Below is a small trained network, with its code and all its weights. Each question gives an input and a target symbol and asks what happens when units are switched off, that is, made to give their printed mean instead of their output.

import numpy as np


def w(rows, s, z=0):
    codes = np.array(rows[::2]) - 128.0
    scale = np.full(codes.shape[1], s)
    scale[-1] = z or s
    return codes * scale


def f(y):
    return y / 2 * (1 + np.tanh(0.7978845608 * (y + 0.044715 * y**3)))


def softmax(a):
    e = np.exp(a - a.max(-1, keepdims=True))
    return e / e.sum(-1, keepdims=True)


def log_softmax(a):
    a = a - a.max(-1, keepdims=True)
    return a - np.log(np.exp(a).sum(-1, keepdims=True))


def net(x, mask):
    ids = ['ΔΞαβεηθλσ'.index(c) for c in x.split()]
    T = len(ids)
    res = E[ids] + P[:T]
    u = 0
    for l in range(2):
        r = res
        for j in range(3):
            rows = slice(2 * j, 2 * j + 2)
            q, k, v = (r @ M[l][rows].T for M in (Q, K, V))
            z = softmax(np.where(np.tri(T) > 0, q @ k.T / 2**0.5, -1e9)) @ v
            o = O[l][rows]
            res = res + np.where(mask[u + j], z, o[:, -1]) @ o[:, :-1]
        u += 3
        y = f(res @ A[l][:, :-1].T + A[l][:, -1])
        res = res + np.where(mask[u : u + 4], y, B[l][:, -1]) @ B[l][:, :-1]
        u += 4
    return log_softmax(res[-1] @ U[:, :-1].T + U[:, -1])


Q, K, V, O, A, B = {}, {}, {}, {}, {}, {}
E = w([
[167,73,75,79],'Δ',
[81,204,34,249],'Ξ',
[149,125,57,197],'α',
[122,88,88,204],'β',
[175,136,127,160],'ε',
[162,206,1,103],'η',
[144,154,156,63],'θ',
[74,192,147,252],'λ',
[130,85,163,169],'σ',
],0.0081)
P = w([
[248,94,111,207],'0',
[100,108,133,118],'1',
[120,125,101,110],'2',
[192,205,151,148],'3',
[79,95,136,108],'4',
[105,106,89,113],'5',
[191,210,155,158],'6',
[67,96,135,104],'7',
[102,103,88,108],'8',
[193,211,154,168],'9',
[50,100,132,99],'10',
[95,105,87,109],'11',
[192,210,152,177],'12',
[44,102,131,99],'13',
],0.012)
Q[0] = w([
[125,203,173,221],'L0H1',
[254,227,129,178],'L0H1',
[27,20,79,74],'L0H2',
[110,53,105,43],'L0H2',
[135,153,147,218],'L0H3',
[108,83,179,45],'L0H3',
],0.01)
K[0] = w([
[254,155,216,228],'L0H1',
[254,50,63,215],'L0H1',
[21,194,33,29],'L0H2',
[106,146,95,2],'L0H2',
[183,184,180,186],'L0H3',
[57,64,113,102],'L0H3',
],0.0085)
V[0] = w([
[110,88,11,110],'L0H1',
[156,254,106,220],'L0H1',
[141,40,50,200],'L0H2',
[180,12,199,111],'L0H2',
[168,96,87,66],'L0H3',
[105,108,96,132],'L0H3',
],0.0079)
O[0] = w([
[197,53,21,2,184],'L0H1',
[38,179,88,139,210],'L0H1',
[78,28,122,155,253],'L0H2',
[165,127,149,205,119],'L0H2',
[88,208,172,172,143],'L0H3',
[103,122,143,89,118],'L0H3',
],0.0084,0.0034)
A[0] = w([
[1,70,222,43,128],'L0N1',
[41,47,164,199,214],'L0N2',
[98,138,66,130,211],'L0N3',
[186,54,87,93,253],'L0N4',
],0.008,0.0025)
B[0] = w([
[233,178,255,186,202],'L0N1',
[23,41,234,131,226],'L0N2',
[81,136,65,124,235],'L0N3',
[197,55,82,85,255],'L0N4',
],0.0064,0.0039)
Q[1] = w([
[53,161,127,73],'L1H1',
[192,101,105,167],'L1H1',
[85,182,173,237],'L1H2',
[53,115,2,98],'L1H2',
[172,57,195,142],'L1H3',
[138,49,143,105],'L1H3',
],0.0071)
K[1] = w([
[4,192,116,220],'L1H1',
[254,43,92,66],'L1H1',
[103,93,194,249],'L1H2',
[57,95,14,155],'L1H2',
[81,83,134,115],'L1H3',
[125,92,128,94],'L1H3',
],0.0086)
V[1] = w([
[2,189,113,191],'L1H1',
[45,149,162,187],'L1H1',
[88,34,218,172],'L1H2',
[71,40,25,108],'L1H2',
[68,76,153,96],'L1H3',
[133,121,190,5],'L1H3',
],0.0063)
O[1] = w([
[47,183,69,242,130],'L1H1',
[96,177,104,224,132],'L1H1',
[84,78,255,177,161],'L1H2',
[45,36,65,110,254],'L1H2',
[111,62,169,108,153],'L1H3',
[63,12,73,156,86],'L1H3',
],0.006,0.0072)
A[1] = w([
[140,194,43,133,158],'L1N1',
[241,138,161,84,251],'L1N2',
[164,175,253,158,156],'L1N3',
[66,216,158,180,92],'L1N4',
],0.0069,0.0028)
B[1] = w([
[104,231,144,49,211],'L1N1',
[220,114,9,174,244],'L1N2',
[151,254,242,18,254],'L1N3',
[235,116,95,252,239],'L1N4',
],0.0066,0.0059)
U = w([
[214,75,87,153,116],'Δ',
[30,111,76,149,137],'Ξ',
[36,80,159,116,102],'α',
[60,85,159,106,255],'β',
[122,158,176,173,134],'ε',
[76,204,70,43,123],'η',
[231,254,153,98,100],'θ',
[131,110,80,226,96],'λ',
[84,140,240,74,69],'σ',
],0.006,0.0038)

Each question gives the input, a string of symbols that net reads in full, and the target symbol t.
The units are the heads (2 rows each of Q, K, V and O) and the neurons (one row each of A and B). Each row of codes is followed by its name. A weight is (code - 128) times the scale printed after its matrix; where a second scale follows, it is the last column's (O, A, B and U).
mask holds one flag per unit, layer by layer, with each layer's heads first. A switched-off unit (its flag False) gives its mean, the last column of its rows in O or B, instead of its output. The means were averaged over made-up inputs and are rounded, as every weight is.
A unit's drop is (log p(t) with every unit on - log p(t) with that unit switched off) / (log p(t) with every unit on - log p(t) with every unit switched off).
top k neurons: the k neurons with the biggest drops, biggest first
top k neurons in layer l: the k neurons of layer l with the biggest drops, biggest first
heads that matter: for each layer, one digit per head in row order, 1 if its drop is at least 0.15 and else 0, layers parted by /
input θ Δ Δ ε η α ε θ Ξ θ λ η Δ, target θ: heads that matter -> 110 / 010
input θ θ λ σ θ η λ ε θ θ η θ, target η: heads that matter -> 010 / 010
input η θ θ ε λ Δ ε α θ Ξ ε ε θ θ, target θ: top 2 neurons -> [L0N1, L1N3]
input σ θ σ σ β λ θ θ η η θ θ θ, target σ: top 4 neurons -> [L0N2, L1N3, L1N2, L0N3]
input Δ Δ σ, target Δ: top neuron -> [L0N4]
input Δ θ η ε θ λ σ Δ α Δ λ θ β, target Δ: top 3 neurons in layer 1 -> [L1N2, L1N3, L1N1]
input Δ θ θ β ε Δ θ Δ θ λ, target Δ: heads that matter -> 101 / 100
input λ λ η Ξ θ η Δ ε θ θ, target λ: heads that matter -> 110 / 100
input σ θ σ α ε Ξ θ λ α λ, target σ: heads that matter -> 011 / 010
input β η Ξ σ, target β: top 2 neurons -> [L0N1, L0N2]
input Δ ε σ η, target Δ: heads that matter -> 110 / 100
input β η η θ Δ η σ, target β: heads that matter -> 110 / 000
input σ λ α θ, target σ: top 2 neurons -> [L1N3, L0N2]
input σ λ θ α, target σ: heads that matter -> 110 / 010
input ε ε η, target η: heads that matter -> 000 / 010
input η θ η ε η Δ ε Δ σ, target Δ: top 3 neurons in layer 0 -> [L0N4, L0N2, L0N1]
input θ θ Δ β, target θ: top 2 neurons -> [L1N3, L0N4]
input λ α Δ σ Δ θ θ σ, target σ: top 3 neurons -> [L0N1, L0N2, L1N3]
input Δ Ξ θ θ θ λ θ, target Δ: top neuron -> [L1N2]
input ε Ξ Δ θ, target ε: top neuron -> [L0N4]
input θ θ η Δ θ λ, target λ: top 3 neurons in layer 0 -> [L0N4, L0N1, L0N2]
input β θ θ σ θ ε σ θ η Δ λ, target ε: top 2 neurons -> [L0N1, L1N4]
input θ λ θ ε θ Δ Δ λ θ λ θ θ α, target θ: heads that matter -> 110 / 011
input η Δ θ σ, target η: heads that matter -> 100 / 010
input η Δ η θ β θ θ λ Δ ε, target η: heads that matter -> 110 / 010
input λ β β ε η ε Δ θ θ θ η Δ Δ, target λ: heads that matter -> 110 / 100
input η θ η η η θ η θ θ ε, target η: heads that matter -> 100 / 010
input Δ σ β Δ η η ε ε α, target η: heads that matter -> 110 / 010
input λ η β η, target λ: top neuron -> [L1N4]
